Here is a tiny trained network, its code and every weight. The questions are about switching its units off for an input and a target symbol, where a switched-off unit gives its printed mean instead of its output.

import numpy as np


def w(rows, s, z=0):
    codes = np.array(rows[::2]) - 128.0
    scale = np.full(codes.shape[1], s)
    scale[-1] = z or s
    return codes * scale


def f(y):
    return y / 2 * (1 + np.tanh(0.7978845608 * (y + 0.044715 * y**3)))


def softmax(a):
    e = np.exp(a - a.max(-1, keepdims=True))
    return e / e.sum(-1, keepdims=True)


def log_softmax(a):
    a = a - a.max(-1, keepdims=True)
    return a - np.log(np.exp(a).sum(-1, keepdims=True))


def net(x, mask):
    ids = ['αηθλμσψω'.index(c) for c in x.split()]
    T = len(ids)
    res = E[ids] + P[:T]
    u = 0
    for l in range(2):
        q, k, v = (res @ M[l].T for M in (Q, K, V))
        z = softmax(np.where(np.tri(T) > 0, q @ k.T / 2**0.5, -1e9)) @ v
        res = res + np.where(mask[u], z, O[l][:, -1]) @ O[l][:, :-1]
        u += 1
        y = f(res @ A[l][:, :-1].T + A[l][:, -1])
        res = res + np.where(mask[u : u + 8], y, B[l][:, -1]) @ B[l][:, :-1]
        u += 8
    return log_softmax(res[-1] @ U[:, :-1].T + U[:, -1])


Q, K, V, O, A, B = {}, {}, {}, {}, {}, {}
E = w([
[89,50,168,150],'α',
[154,101,108,87],'η',
[200,87,72,9],'θ',
[248,40,180,172],'λ',
[128,105,89,37],'μ',
[177,78,71,40],'σ',
[96,166,176,106],'ψ',
[76,196,133,57],'ω',
],0.016)
P = w([
[179,113,2,150],'0',
[126,158,84,143],'1',
[130,146,98,135],'2',
[122,138,121,117],'3',
[120,120,126,106],'4',
[120,111,142,105],'5',
[114,109,162,96],'6',
[114,102,178,87],'7',
[113,99,199,86],'8',
[110,101,206,79],'9',
[118,88,199,65],'10',
[105,84,197,7],'11',
],0.01)
Q[0] = w([
[158,130,195,1],'L0H0',
[132,182,103,253],'L0H0',
],0.0072)
K[0] = w([
[134,1,193,94],'L0H0',
[160,212,38,117],'L0H0',
],0.0099)
V[0] = w([
[84,65,56,6],'L0H0',
[225,182,122,135],'L0H0',
],0.014)
O[0] = w([
[164,159,97,189,254],'L0H0',
[194,96,254,118,33],'L0H0',
],0.0096,0.0067)
A[0] = w([
[218,223,78,2,162],'L0N0',
[222,152,192,184,133],'L0N1',
[4,236,195,116,72],'L0N2',
[204,152,133,80,1],'L0N3',
[144,38,219,85,6],'L0N4',
[59,60,140,241,154],'L0N5',
[100,160,140,49,127],'L0N6',
[53,82,109,202,154],'L0N7',
],0.008,0.0071)
B[0] = w([
[111,114,171,195,254],'L0N0',
[56,92,120,77,161],'L0N1',
[168,53,56,108,154],'L0N2',
[120,28,1,125,122],'L0N3',
[110,152,80,213,155],'L0N4',
[116,70,8,85,175],'L0N5',
[190,125,153,214,166],'L0N6',
[142,170,80,66,179],'L0N7',
],0.0073,0.0081)
Q[1] = w([
[145,114,170,167],'L1H0',
[2,96,207,92],'L1H0',
],0.0058)
K[1] = w([
[228,161,89,217],'L1H0',
[75,9,254,148],'L1H0',
],0.0041)
V[1] = w([
[168,2,68,142],'L1H0',
[207,157,154,210],'L1H0',
],0.0072)
O[1] = w([
[210,254,135,61,255],'L1H0',
[232,27,115,235,117],'L1H0',
],0.0084,0.0074)
A[1] = w([
[177,254,175,98,80],'L1N0',
[126,158,193,222,3],'L1N1',
[55,145,164,202,180],'L1N2',
[151,127,83,158,58],'L1N3',
[98,147,63,72,27],'L1N4',
[100,199,156,137,64],'L1N5',
[181,138,146,191,203],'L1N6',
[101,52,99,83,74],'L1N7',
],0.011,0.0064)
B[1] = w([
[162,50,66,122,216],'L1N0',
[172,43,140,224,133],'L1N1',
[72,2,65,44,130],'L1N2',
[155,147,162,188,147],'L1N3',
[127,103,197,180,255],'L1N4',
[179,98,114,131,139],'L1N5',
[29,134,179,120,214],'L1N6',
[166,191,134,113,145],'L1N7',
],0.0084)
U = w([
[87,175,50,78,168],'α',
[88,142,132,137,212],'η',
[147,79,86,157,214],'θ',
[136,84,192,43,55],'λ',
[81,175,141,187,105],'μ',
[130,151,126,161,2],'σ',
[2,127,150,102,159],'ψ',
[49,71,97,152,45],'ω',
],0.0098,0.0056)

Each question gives the input, a string of symbols that net reads in full, and the target symbol t.
The units are the heads (2 rows each of Q, K, V and O) and the neurons (one row each of A and B). Each row of codes is followed by its name. A weight is (code - 128) times the scale printed after its matrix; where a second scale follows, it is the last column's (O, A, B and U).
mask holds one flag per unit, layer by layer, with each layer's heads first. A switched-off unit (its flag False) gives its mean, the last column of its rows in O or B, instead of its output. The means were averaged over made-up inputs and are rounded, as every weight is.
A unit's drop is (log p(t) with every unit on - log p(t) with that unit switched off) / (log p(t) with every unit on - log p(t) with every unit switched off).
The circuit of an input: a set's keep is (log p(t) with only the set's units on - log p(t) with every unit switched off) / (log p(t) with every unit on - log p(t) with every unit switched off). Starting from the 12 units with the biggest drops (on a tie, the unit counted first), units are removed one at a time, each time the one whose removal leaves the highest keep (on an exact tie, the one counted first), for as long as the keep stays at least 0.8.
circuit, biggest first: the units of the circuit, biggest drop first
top k neurons in layer l: the k neurons of layer l with the biggest drops, biggest first
drop when u is switched off: that unit's drop, to one decimal
input θ μ θ ψ θ ω, target θ: circuit, biggest first : (L0H0 L1N0)
input σ θ η λ ω ψ, target λ: circuit, biggest first : (L0H0)
input α σ θ ψ, target θ: circuit, biggest first : (L1N0 L0H0)
input α θ α ψ, target θ: top 3 neurons in layer 1 : (L1N0 L1N5 L1N6)
input ω θ ω, target ω: circuit, biggest first : (L1H0 L1N2 L0N5 L0N0)
input η σ λ θ μ λ, target λ: top 2 neurons in layer 0 : (L0N1 L0N0)
input ω μ ω, target ω: top 2 neurons in layer 1 : (L1N2 L1N6)
input λ μ μ ψ μ α ψ θ α α, target α: top 2 neurons in layer 1 : (L1N7 L1N6)
input μ μ σ ω, target θ: top 2 neurons in layer 1 : (L1N1 L1N2)
input σ μ α σ ψ α θ λ μ η, target λ: drop when L0H0 is switched off : 0.8
input λ μ α θ ω α ψ, target α: drop when L0N0 is switched off : 0.0
input α ω α λ λ σ, target λ: drop when L0N5 is switched off : 0.1
input θ ω μ, target μ: drop when L1H0 is switched off : 0.6
input μ λ ψ ω α μ ψ α ω ψ, target α: top neuron in layer 1 : (L1N6)
